Small tables with named rows and columns. After each table, cells are looked up by row and column.

Table lel
cols = gizo, gisonuv
fip: [-3.607, 2.098]
gog: [1.855, -7.124]
mufi: [-7.270, 2.907]
mibedob: [-5.130, -2.365]
lofelim: [-0.821, 5.247]

gisonuv of fip: 2.098
gizo of gog: 1.855
gisonuv of gog: -7.124
gizo of lofelim: -0.821
gisonuv of mufi: 2.907
gisonuv of mibedob: -2.365
gizo of mibedob: -5.130
gizo of fip: -3.607
Row with the largest gisonuv: lofelim

bafanen:
|  | bifol | getime | dafolor | dud | lur | suv | kono | vik |
|---|---|---|---|---|---|---|---|---|
| zil | 0.409 | 0.241 | 0.700 | 0.429 | 0.411 | 0.203 | 0.428 | 0.317 |
| dibi | 0.514 | 0.468 | 0.557 | 0.363 | 0.421 | 0.264 | 0.362 | 0.454 |
| pomoz | 0.459 | 0.390 | 0.566 | 0.416 | 0.465 | 0.254 | 0.434 | 0.456 |
| fel | 0.496 | 0.390 | 0.499 | 0.396 | 0.430 | 0.332 | 0.454 | 0.522 |
| besad | 0.518 | 0.424 | 0.523 | 0.267 | 0.380 | 0.266 | 0.420 | 0.401 |
| gosizes | 0.461 | 0.373 | 0.570 | 0.437 | 0.330 | 0.231 | 0.367 | 0.420 |
| favagig | 0.398 | 0.309 | 0.556 | 0.478 | 0.410 | 0.281 | 0.412 | 0.387 |
| keku | 0.488 | 0.322 | 0.496 | 0.457 | 0.375 | 0.296 | 0.516 | 0.468 |
| famovas | 0.574 | 0.305 | 0.546 | 0.481 | 0.316 | 0.221 | 0.753 | 0.594 |
| nogara | 0.494 | 0.380 | 0.535 | 0.452 | 0.313 | 0.292 | 0.443 | 0.398 |
| lis | 0.462 | 0.412 | 0.579 | 0.374 | 0.449 | 0.330 | 0.383 | 0.466 |
| kulun | 0.384 | 0.393 | 0.506 | 0.365 | 0.362 | 0.345 | 0.457 | 0.474 |

suv of favagig is 0.281
bifol of gosizes is 0.461
dud of lis is 0.374
dud of besad is 0.267
kono of favagig is 0.412
dafolor of besad is 0.523
kono of dibi is 0.362
dud of famovas is 0.481

